Below are the code and all the weights of a small trained network. Each question names an input and a class and asks about switching units off, where a switched-off unit gives its printed mean instead of its output.

import numpy as np


def w(rows, s, z=0):
    codes = np.array(rows[::2]) - 128.0
    scale = np.full(codes.shape[1], s)
    scale[-1] = z or s
    return codes * scale


def f(y):
    return np.maximum(y, 0)


def log_softmax(a):
    a = a - a.max(-1, keepdims=True)
    return a - np.log(np.exp(a).sum(-1, keepdims=True))


def net(x, mask):
    res = np.array(x, float).reshape(1, 4) / 4 @ E
    y = f(res @ A[0][:, :-1].T + A[0][:, -1])
    res = res + np.where(mask, y, B[0][:, -1]) @ B[0][:, :-1]
    return log_softmax(res[-1] @ U[:, :-1].T + U[:, -1])


A, B = {}, {}
E = w([
[228,138,108,124,136,80,60,171,200,128,115,42],'x0',
[69,180,37,187,47,152,141,136,154,106,178,64],'x1',
[77,42,175,65,106,138,203,137,190,143,114,86],'x2',
[109,125,29,105,242,163,77,6,155,186,128,130],'x3',
],0.013)
A[0] = w([
[92,104,82,110,127,141,75,88,136,126,91,130,71],'N1',
[43,142,138,140,118,152,167,111,108,153,100,204,114],'N2',
[137,144,176,140,98,119,146,138,96,72,117,95,95],'N3',
[168,121,198,49,172,106,128,141,156,169,75,177,63],'N4',
[149,137,86,81,132,167,152,76,147,168,114,120,79],'N5',
[118,126,85,116,165,164,111,73,185,91,81,148,98],'N6',
[126,108,152,92,143,53,133,108,138,167,89,156,32],'N7',
[170,103,183,92,173,58,119,100,162,180,93,223,70],'N8',
[112,113,95,121,176,164,76,138,156,206,119,91,102],'N9',
[77,195,34,186,75,201,162,144,164,75,146,73,30],'N10',
[99,166,252,206,87,135,111,151,119,72,80,116,94],'N11',
[153,146,135,175,142,92,67,155,169,136,72,98,147],'N12',
[44,86,165,50,146,136,199,111,223,106,83,43,81],'N13',
[193,100,158,107,176,105,153,114,118,152,64,188,81],'N14',
[97,153,123,86,155,181,105,111,117,122,110,144,104],'N15',
[175,128,151,143,84,135,203,125,149,112,122,133,91],'N16',
[122,116,126,94,156,172,46,77,187,128,133,137,72],'N17',
[155,80,83,163,138,69,131,184,158,133,95,112,84],'N18',
[149,164,218,152,63,122,148,122,106,49,127,140,69],'N19',
[112,117,90,96,154,171,87,74,106,134,102,100,91],'N20',
[135,127,138,171,122,49,168,179,154,84,86,155,105],'N21',
[84,37,127,94,144,130,194,165,229,164,140,93,32],'N22',
[190,158,86,234,177,115,93,126,47,66,144,180,4],'N23',
[87,155,145,140,139,116,108,123,153,127,74,128,58],'N24',
[106,160,129,131,116,154,103,103,80,80,134,200,75],'N25',
[129,93,78,156,168,162,129,81,142,122,74,128,57],'N26',
[192,172,119,88,121,104,114,149,235,142,145,62,104],'N27',
[33,117,140,153,154,186,217,89,17,113,161,171,118],'N28',
[188,115,129,119,131,81,81,135,217,91,154,105,114],'N29',
[143,111,194,116,143,104,114,169,97,115,100,150,106],'N30',
[85,136,95,131,205,127,121,68,155,154,104,129,88],'N31',
[131,113,129,150,64,81,134,186,86,79,78,142,115],'N32',
[102,124,93,151,177,155,150,104,136,194,109,140,78],'N33',
[200,176,100,217,132,116,40,126,37,114,126,147,71],'N34',
[229,93,85,135,159,53,122,166,207,165,146,55,128],'N35',
[50,105,69,190,1,127,116,96,210,175,204,61,61],'N36',
[41,75,145,180,120,123,161,117,65,174,170,198,100],'N37',
],0.0097,0.0035)
B[0] = w([
[112,149,137,137,95,95,166,165,115,107,148,73,174],'N1',
[142,31,123,151,100,149,102,91,147,119,77,86,209],'N2',
[85,129,57,150,139,74,160,162,133,156,171,95,173],'N3',
[165,149,143,108,166,132,95,100,93,92,168,151,211],'N4',
[137,131,88,94,41,96,167,150,104,124,148,85,178],'N5',
[80,133,105,114,128,96,177,170,81,142,190,69,188],'N6',
[187,179,143,121,129,127,142,109,123,110,128,159,168],'N7',
[194,152,142,145,192,137,129,81,42,129,187,143,216],'N8',
[99,102,77,95,123,91,160,158,93,99,125,50,195],'N9',
[250,191,147,120,211,83,115,80,83,125,155,161,235],'N10',
[89,138,46,123,159,60,152,205,148,121,156,66,200],'N11',
[120,69,150,160,119,185,115,88,162,117,108,110,193],'N12',
[98,139,232,56,70,131,73,179,216,182,117,254,235],'N13',
[212,175,160,111,226,114,125,70,85,106,159,146,203],'N14',
[105,109,105,136,112,89,127,147,115,115,142,88,166],'N15',
[72,106,110,86,123,152,149,151,92,111,156,130,167],'N16',
[105,87,104,135,148,73,150,158,150,128,180,111,192],'N17',
[127,90,93,128,127,125,125,93,134,99,85,101,169],'N18',
[93,111,68,114,103,99,156,173,117,101,183,92,197],'N19',
[115,125,63,111,86,88,166,173,120,110,173,92,189],'N20',
[65,138,96,121,104,140,167,111,81,118,155,120,176],'N21',
[92,117,253,49,103,141,131,138,217,225,89,233,215],'N22',
[81,191,184,85,78,113,103,190,176,207,89,226,210],'N23',
[116,140,119,135,145,125,124,141,135,110,132,138,130],'N24',
[127,107,195,101,96,178,109,94,187,123,60,151,176],'N25',
[83,157,45,116,106,120,139,141,111,110,149,105,179],'N26',
[128,90,109,184,111,172,74,80,126,82,113,120,215],'N27',
[151,53,162,212,149,179,36,68,168,73,90,75,254],'N28',
[133,69,135,198,141,183,142,99,146,124,95,108,201],'N29',
[165,172,107,150,164,67,177,111,55,103,143,124,182],'N30',
[81,118,76,125,100,117,197,186,91,102,153,122,208],'N31',
[73,141,48,113,97,130,204,168,68,103,128,89,192],'N32',
[102,152,81,148,86,116,210,172,138,127,94,106,184],'N33',
[93,136,223,52,72,132,62,153,224,237,91,200,225],'N34',
[73,56,145,194,108,215,116,73,146,56,42,60,237],'N35',
[251,188,140,107,248,100,86,99,31,94,162,190,244],'N36',
[90,94,132,210,157,180,100,64,139,105,90,74,218],'N37',
],0.0071,0.018)
U = w([
[110,54,150,242,134,180,86,97,130,80,75,78,250],'0',
[61,139,101,121,122,102,213,181,90,101,186,79,82],'1',
[255,186,159,122,192,118,118,102,55,97,180,146,102],'2',
[74,145,194,64,104,138,92,166,178,175,99,187,89],'3',
],0.0099,0.0015)

Each question gives the input, the list of numbers given to net, and the class t.
The units are the neurons (one row each of A and B). Each row of codes is followed by its name. A weight is (code - 128) times the scale printed after its matrix; where a second scale follows, it is the last column's (A, B and U).
mask holds one flag per neuron, in row order. A switched-off neuron (its flag False) gives its mean, the last column of its row in B, instead of its output. The means were averaged over made-up inputs and are rounded, as every weight is.
A unit's drop is (log p(t) with every unit on - log p(t) with that unit switched off) / (log p(t) with every unit on - log p(t) with every unit switched off).
The circuit of an input: a set's keep is (log p(t) with only the set's units on - log p(t) with every unit switched off) / (log p(t) with every unit on - log p(t) with every unit switched off). Starting from the 12 units with the biggest drops (on a tie, the unit counted first), units are removed one at a time, each time the one whose removal leaves the highest keep (on an exact tie, the one counted first), for as long as the keep stays at least 0.8.
units of the circuit, in order: the units of the circuit, biggest drop first
unit that matters most: the unit with the biggest drop
k most important neurons: the k neurons with the biggest drops, biggest first
drop when u is switched off: that unit's drop, to one decimal
input [1,-1,7,-6], class 3: units of the circuit, in order : (N13)
input [-8,8,2,-5], class 0: 3 most important neurons : (N28 N37 N2)
input [8,-3,-5,8], class 0: 4 most important neurons : (N35 N27 N12 N29)
input [-5,-2,-6,0], class 3: 2 most important neurons : (N23 N34)
input [7,-1,8,7], class 3: 4 most important neurons : (N13 N22 N28 N37)
input [-5,-6,4,-2], class 2: 2 most important neurons : (N35 N14)
input [2,6,-4,-7], class 1: 3 most important neurons : (N32 N11 N19)
input [-8,-8,-2,-4], class 0: 4 most important neurons : (N28 N37 N36 N2)
input [-3,5,-7,-3], class 3: 2 most important neurons : (N34 N23)
input [7,-2,-8,-2], class 3: 4 most important neurons : (N34 N23 N28 N37)
input [1,7,5,5], class 2: 2 most important neurons : (N36 N10)
input [6,7,-6,-2], class 2: 4 most important neurons : (N10 N36 N28 N37)
input [4,6,-6,5], class 2: 3 most important neurons : (N10 N36 N13)
input [-4,0,6,-5], class 3: unit that matters most : N13
input [7,-1,2,8], class 1: 3 most important neurons : (N28 N6 N31)
input [7,-8,6,-5], class 2: 2 most important neurons : (N4 N14)
input [-3,7,-4,6], class 2: drop when N36 is switched off : 1.5
input [-5,8,2,5], class 2: drop when N36 is switched off : 0.7
input [-6,-2,-8,-8], class 1: drop when N30 is switched off : 0.4
input [2,-1,-4,3], class 3: units of the circuit, in order : (N34)
input [-6,-5,3,8], class 1: drop when N2 is switched off : 0.0
